[[+0.23,-2.03,-2.32,+0.01,+4.38,-1.07,+1.93],
[-7.60,+3.55,-2.62,-4.01,-2.39,-3.14,+3.35]]
What is the 2nd entry on the main diagonal? +3.55
The entry in the bottom-left corner -> -7.60
What is the entry in the top-right corner? +1.93
What is the entry directly below +0.01? -4.01
What is the entry in the top-left corner? +0.23
The entry in the bottom-right corner: +3.35
The entry just right of +4.38: -1.07
What is the third smallest entry? -3.14
The entry just left of the largest entry is +0.01
The 2nd entry, reading row by row: -2.03
